Below are the code and all the weights of a small trained network. Each question names an input and a class and asks about switching units off, where a switched-off unit gives its printed mean instead of its output.

import numpy as np


def w(rows, s, z=0):
    codes = np.array(rows[::2]) - 128.0
    scale = np.full(codes.shape[1], s)
    scale[-1] = z or s
    return codes * scale


def f(y):
    return np.maximum(y, 0)


def log_softmax(a):
    a = a - a.max(-1, keepdims=True)
    return a - np.log(np.exp(a).sum(-1, keepdims=True))


def net(x, mask):
    res = np.array(x, float).reshape(1, 7) / 4 @ E
    y = f(res @ A[0][:, :-1].T + A[0][:, -1])
    res = res + np.where(mask, y, B[0][:, -1]) @ B[0][:, :-1]
    return log_softmax(res[-1] @ U[:, :-1].T + U[:, -1])


A, B = {}, {}
E = w([
[135,154,103,142,168,93],'x0',
[155,20,144,74,240,155],'x1',
[64,153,70,17,81,232],'x2',
[127,137,118,131,147,113],'x3',
[170,186,134,208,147,254],'x4',
[68,113,72,190,160,114],'x5',
[190,158,127,82,134,105],'x6',
],0.0059)
A[0] = w([
[126,138,231,163,162,99,69],'neuron 0',
[83,64,196,99,151,132,93],'neuron 1',
[146,98,155,128,182,146,9],'neuron 2',
[136,68,137,99,198,165,8],'neuron 3',
[191,104,210,77,153,146,18],'neuron 4',
[189,20,150,116,208,158,3],'neuron 5',
[200,190,146,170,154,184,117],'neuron 6',
[107,79,148,63,62,43,87],'neuron 7',
[141,215,219,152,35,94,43],'neuron 8',
[101,227,104,157,44,88,24],'neuron 9',
[139,69,162,163,79,183,220],'neuron 10',
[170,181,171,140,147,194,225],'neuron 11',
[141,148,111,152,168,192,150],'neuron 12',
[146,137,164,81,212,119,48],'neuron 13',
[241,152,165,206,186,26,164],'neuron 14',
[195,71,154,213,116,48,197],'neuron 15',
[92,56,137,84,254,177,140],'neuron 16',
[154,152,78,118,157,83,85],'neuron 17',
[124,129,7,50,96,160,119],'neuron 18',
[176,82,122,203,93,204,55],'neuron 19',
[194,149,112,75,120,77,140],'neuron 20',
[216,207,209,86,113,126,78],'neuron 21',
[201,11,169,77,181,63,95],'neuron 22',
],0.0088,0.0032)
B[0] = w([
[179,193,127,86,92,224,167],'neuron 0',
[92,155,121,114,92,135,167],'neuron 1',
[141,107,72,103,69,206,149],'neuron 2',
[221,129,31,152,138,150,170],'neuron 3',
[166,88,104,165,87,170,166],'neuron 4',
[169,123,25,111,11,147,194],'neuron 5',
[2,38,171,85,154,52,195],'neuron 6',
[43,62,184,141,153,95,197],'neuron 7',
[206,116,41,185,26,200,189],'neuron 8',
[115,126,27,169,139,184,189],'neuron 9',
[75,176,153,124,138,62,182],'neuron 10',
[105,97,173,94,123,4,208],'neuron 11',
[52,67,159,91,143,64,180],'neuron 12',
[107,79,53,218,86,121,161],'neuron 13',
[92,200,147,56,108,160,254],'neuron 14',
[113,243,205,116,182,183,234],'neuron 15',
[132,174,104,163,53,118,224],'neuron 16',
[96,134,146,165,136,87,149],'neuron 17',
[73,172,169,43,196,201,198],'neuron 18',
[86,79,151,106,135,71,170],'neuron 19',
[10,83,175,187,136,136,174],'neuron 20',
[111,33,148,249,73,128,182],'neuron 21',
[14,155,88,156,132,130,226],'neuron 22',
],0.006,0.0078)
U = w([
[58,115,139,162,151,163,246],'0',
[79,186,162,76,171,214,175],'1',
[89,138,130,114,147,122,226],'2',
[28,68,159,129,176,79,35],'3',
[162,126,3,220,106,226,3],'4',
[92,80,136,185,157,144,149],'5',
[104,130,127,99,156,131,148],'6',
],0.0072,0.0033)

Each question gives the input, the list of numbers given to net, and the class t.
The units are the neurons (one row each of A and B). Each row of codes is followed by its name. A weight is (code - 128) times the scale printed after its matrix; where a second scale follows, it is the last column's (A, B and U).
mask holds one flag per neuron, in row order. A switched-off neuron (its flag False) gives its mean, the last column of its row in B, instead of its output. The means were averaged over made-up inputs and are rounded, as every weight is.
A unit's drop is (log p(t) with every unit on - log p(t) with that unit switched off) / (log p(t) with every unit on - log p(t) with every unit switched off).
The circuit of an input: a set's keep is (log p(t) with only the set's units on - log p(t) with every unit switched off) / (log p(t) with every unit on - log p(t) with every unit switched off). Starting from the 12 units with the biggest drops (on a tie, the unit counted first), units are removed one at a time, each time the one whose removal leaves the highest keep (on an exact tie, the one counted first), for as long as the keep stays at least 0.8.
circuit, biggest first: the units of the circuit, biggest drop first
unit that matters most: the unit with the biggest drop
top k neurons: the k neurons with the biggest drops, biggest first
drop when u is switched off: that unit's drop, to one decimal
input [7,8,-7,3,4,0,-5], class 4: circuit, biggest first => neuron 5
input [-6,5,-8,-3,-3,6,5], class 1: circuit, biggest first => neuron 15; neuron 14
input [6,3,0,8,8,2,-4], class 3: circuit, biggest first => neuron 6; neuron 12; neuron 11
input [-3,1,1,6,-5,-8,6], class 5: circuit, biggest first => neuron 21; neuron 4; neuron 14
input [3,1,-7,6,7,5,-2], class 1: circuit, biggest first => neuron 14; neuron 15
input [0,-7,-3,-6,-2,3,0], class 4: circuit, biggest first => neuron 8; neuron 9
input [5,-2,-8,-5,-6,-5,-2], class 1: top 3 neurons => neuron 15; neuron 14; neuron 0
input [0,5,-6,-6,0,2,-4], class 1: circuit, biggest first => neuron 15; neuron 14; neuron 0
input [-1,8,7,-3,-2,4,-7], class 4: top 2 neurons => neuron 3; neuron 16
input [-7,8,2,-7,-2,3,-2], class 4: circuit, biggest first => neuron 5; neuron 3; neuron 16
input [7,3,-7,3,5,-6,-6], class 1: circuit, biggest first => neuron 14; neuron 15
input [-3,0,-8,-7,-1,-4,4], class 1: circuit, biggest first => neuron 15; neuron 14
input [-6,-5,6,7,7,-6,7], class 0: top 2 neurons => neuron 21; neuron 8
input [7,8,-3,7,-7,-1,-1], class 4: unit that matters most => neuron 5
input [7,-6,-8,5,7,4,6], class 1: top 3 neurons => neuron 14; neuron 15; neuron 0
input [6,-8,3,7,5,-2,3], class 4: top 2 neurons => neuron 8; neuron 9
input [7,-3,7,-7,8,-5,1], class 3: top 3 neurons => neuron 6; neuron 11; neuron 12
input [1,5,2,-2,6,-2,5], class 3: top 4 neurons => neuron 6; neuron 11; neuron 12; neuron 8
input [5,6,-5,-7,-7,3,8], class 0: drop when neuron 13 is switched off => 0.2
input [-1,-7,6,0,-2,5,0], class 4: circuit, biggest first => neuron 9
input [6,-4,-8,-6,-8,6,-4], class 1: drop when neuron 5 is switched off => 0.0
input [0,7,1,-4,-1,-2,-5], class 4: drop when neuron 5 is switched off => 0.1
